Below is a small trained network, with its code and all its weights. Each question gives an input and a target symbol and asks what happens when units are switched off, that is, made to give their printed mean instead of their output.

import numpy as np


def w(rows, s, z=0):
    codes = np.array(rows[::2]) - 128.0
    scale = np.full(codes.shape[1], s)
    scale[-1] = z or s
    return codes * scale


def norm(h):
    return h / np.sqrt((h * h).mean(-1, keepdims=True) + 1e-5)


def f(y):
    return y / 2 * (1 + np.tanh(0.7978845608 * (y + 0.044715 * y**3)))


def softmax(a):
    e = np.exp(a - a.max(-1, keepdims=True))
    return e / e.sum(-1, keepdims=True)


def log_softmax(a):
    a = a - a.max(-1, keepdims=True)
    return a - np.log(np.exp(a).sum(-1, keepdims=True))


def net(x, mask):
    ids = ['ΓΠΣαβδζηψ'.index(c) for c in x.split()]
    T = len(ids)
    res = E[ids] + P[:T]
    r = norm(res)
    for j in range(3):
        rows = slice(3 * j, 3 * j + 3)
        q, k, v = (r @ M[0][rows].T for M in (Q, K, V))
        z = softmax(np.where(np.tri(T) > 0, q @ k.T / 3**0.5, -1e9)) @ v
        o = O[0][rows]
        res = res + np.where(mask[j], z, o[:, -1]) @ o[:, :-1]
    y = f(norm(res) @ A[0][:, :-1].T + A[0][:, -1])
    res = res + np.where(mask[3:19], y, B[0][:, -1]) @ B[0][:, :-1]
    return log_softmax(norm(res)[-1] @ U[:, :-1].T + U[:, -1])


Q, K, V, O, A, B = {}, {}, {}, {}, {}, {}
E = w([
[6,93,145,164],'Γ',
[202,198,66,161],'Π',
[178,183,79,159],'Σ',
[114,23,73,32],'α',
[164,128,40,96],'β',
[137,154,24,55],'δ',
[140,173,87,23],'ζ',
[84,73,32,158],'η',
[170,109,183,172],'ψ',
],0.017)
P = w([
[2,213,87,202],'0',
[46,188,105,176],'1',
[92,170,125,165],'2',
[141,136,137,138],'3',
[164,116,157,129],'4',
[177,92,182,112],'5',
],0.0081)
Q[0] = w([
[74,136,196,177],'h1',
[149,254,109,69],'h1',
[82,5,146,59],'h1',
[168,225,121,187],'h2',
[90,94,191,242],'h2',
[40,76,122,105],'h2',
[93,34,87,144],'h3',
[167,91,151,60],'h3',
[167,198,128,183],'h3',
],0.014)
K[0] = w([
[57,143,77,191],'h1',
[195,121,175,138],'h1',
[50,30,78,78],'h1',
[140,138,151,255],'h2',
[79,219,235,109],'h2',
[80,164,60,54],'h2',
[118,170,93,36],'h3',
[231,33,136,92],'h3',
[98,171,180,185],'h3',
],0.014)
V[0] = w([
[163,116,114,144],'h1',
[192,14,166,204],'h1',
[34,161,59,145],'h1',
[169,112,173,90],'h2',
[55,101,113,153],'h2',
[116,85,156,240],'h2',
[158,8,73,254],'h3',
[87,146,48,94],'h3',
[176,121,111,139],'h3',
],0.0084)
O[0] = w([
[96,142,162,119,129],'h1',
[53,131,34,176,35],'h1',
[144,69,151,162,254],'h1',
[130,144,197,110,61],'h2',
[146,111,98,170,163],'h2',
[254,62,135,137,91],'h2',
[136,6,57,249,146],'h3',
[108,91,138,101,238],'h3',
[116,116,112,175,122],'h3',
],0.007,0.0059)
A[0] = w([
[125,104,137,138,70],'n1',
[70,119,111,80,130],'n2',
[202,99,147,108,92],'n3',
[114,201,146,204,169],'n4',
[156,86,125,104,129],'n5',
[158,106,71,125,132],'n6',
[183,29,196,99,37],'n7',
[108,71,214,78,41],'n8',
[123,169,84,103,94],'n9',
[139,70,114,199,76],'n10',
[71,28,93,113,68],'n11',
[184,108,241,220,148],'n12',
[118,242,91,183,92],'n13',
[188,244,154,182,253],'n14',
[147,67,147,114,114],'n15',
[124,134,191,247,23],'n16',
],0.015,0.0056)
B[0] = w([
[135,133,119,107,120],'n1',
[124,96,148,149,217],'n2',
[102,162,121,110,157],'n3',
[199,103,36,64,165],'n4',
[104,177,106,125,164],'n5',
[121,158,148,143,208],'n6',
[135,178,121,194,164],'n7',
[185,135,106,173,145],'n8',
[107,139,157,155,163],'n9',
[90,152,102,100,198],'n10',
[180,142,145,128,254],'n11',
[213,47,66,82,198],'n12',
[117,82,57,148,176],'n13',
[246,56,142,119,226],'n14',
[127,170,89,123,159],'n15',
[184,90,129,79,165],'n16',
],0.014,0.0076)
U = w([
[176,42,113,92,170],'Γ',
[201,153,127,166,98],'Π',
[168,178,193,227,190],'Σ',
[166,175,197,36,93],'α',
[128,133,140,136,11],'β',
[114,55,214,199,82],'δ',
[50,117,156,100,254],'ζ',
[75,119,51,210,80],'η',
[139,247,90,113,62],'ψ',
],0.015,0.004)

Each question gives the input, a string of symbols that net reads in full, and the target symbol t.
The units are the heads (3 rows each of Q, K, V and O) and the neurons (one row each of A and B). Each row of codes is followed by its name. A weight is (code - 128) times the scale printed after its matrix; where a second scale follows, it is the last column's (O, A, B and U).
mask holds one flag per unit, heads first, then neurons. A switched-off unit (its flag False) gives its mean, the last column of its rows in O or B, instead of its output. The means were averaged over made-up inputs and are rounded, as every weight is.
A unit's drop is (log p(t) with every unit on - log p(t) with that unit switched off) / (log p(t) with every unit on - log p(t) with every unit switched off).
The circuit of an input: a set's keep is (log p(t) with only the set's units on - log p(t) with every unit switched off) / (log p(t) with every unit on - log p(t) with every unit switched off). Starting from the 12 units with the biggest drops (on a tie, the unit counted first), units are removed one at a time, each time the one whose removal leaves the highest keep (on an exact tie, the one counted first), for as long as the keep stays at least 0.8.
circuit, biggest first: the units of the circuit, biggest drop first
k most important neurons: the k neurons with the biggest drops, biggest first
heads that matter: for each layer, one digit per head in row order, 1 if its drop is at least 0.15 and else 0, layers parted by /
drop when u is switched off: that unit's drop, to one decimal
input η η Σ, target Γ: heads that matter : 000
input ζ ψ α β, target η: heads that matter : 100
input Σ δ δ ζ, target α: heads that matter : 000
input ψ β α α η, target η: circuit, biggest first : n14; n12
input η Π Π ζ β, target α: heads that matter : 111
input η β η α ζ δ, target α: most important neuron : n13
input Π β η, target η: 3 most important neurons : n14; n12; n10
input ψ Σ η ψ Π ζ, target η: heads that matter : 101
input ζ β Π, target Γ: circuit, biggest first : n14; n13
input Π δ Π β, target ζ: heads that matter : 110
input ζ Γ β, target α: heads that matter : 101
input Σ Γ β β, target Σ: heads that matter : 011
input δ Γ η, target δ: 4 most important neurons : n4; n12; n11; n14
input Σ η Σ β ζ Γ, target ζ: circuit, biggest first : h2
input ζ β β η, target ζ: heads that matter : 011
input ζ η δ, target ψ: heads that matter : 010
input ζ Γ ψ ζ, target η: heads that matter : 100
input ψ Π β α η ζ, target ψ: heads that matter : 000
input Σ δ β, target ζ: heads that matter : 111
input α δ Σ Γ η, target δ: heads that matter : 011
input η Σ α β α, target Π: 3 most important neurons : n11; n7; n12
input β α Π δ, target ζ: 2 most important neurons : n14; n11
input α Γ β, target Σ: 2 most important neurons : n10; n4
input Π ψ ζ ψ δ, target η: most important neuron : n13
input δ η ψ Π Γ, target δ: 3 most important neurons : n14; n12; n8
input Π δ α η ψ α, target Π: 2 most important neurons : n11; n7
input α η δ, target ψ: drop when h1 is switched off : 0.1
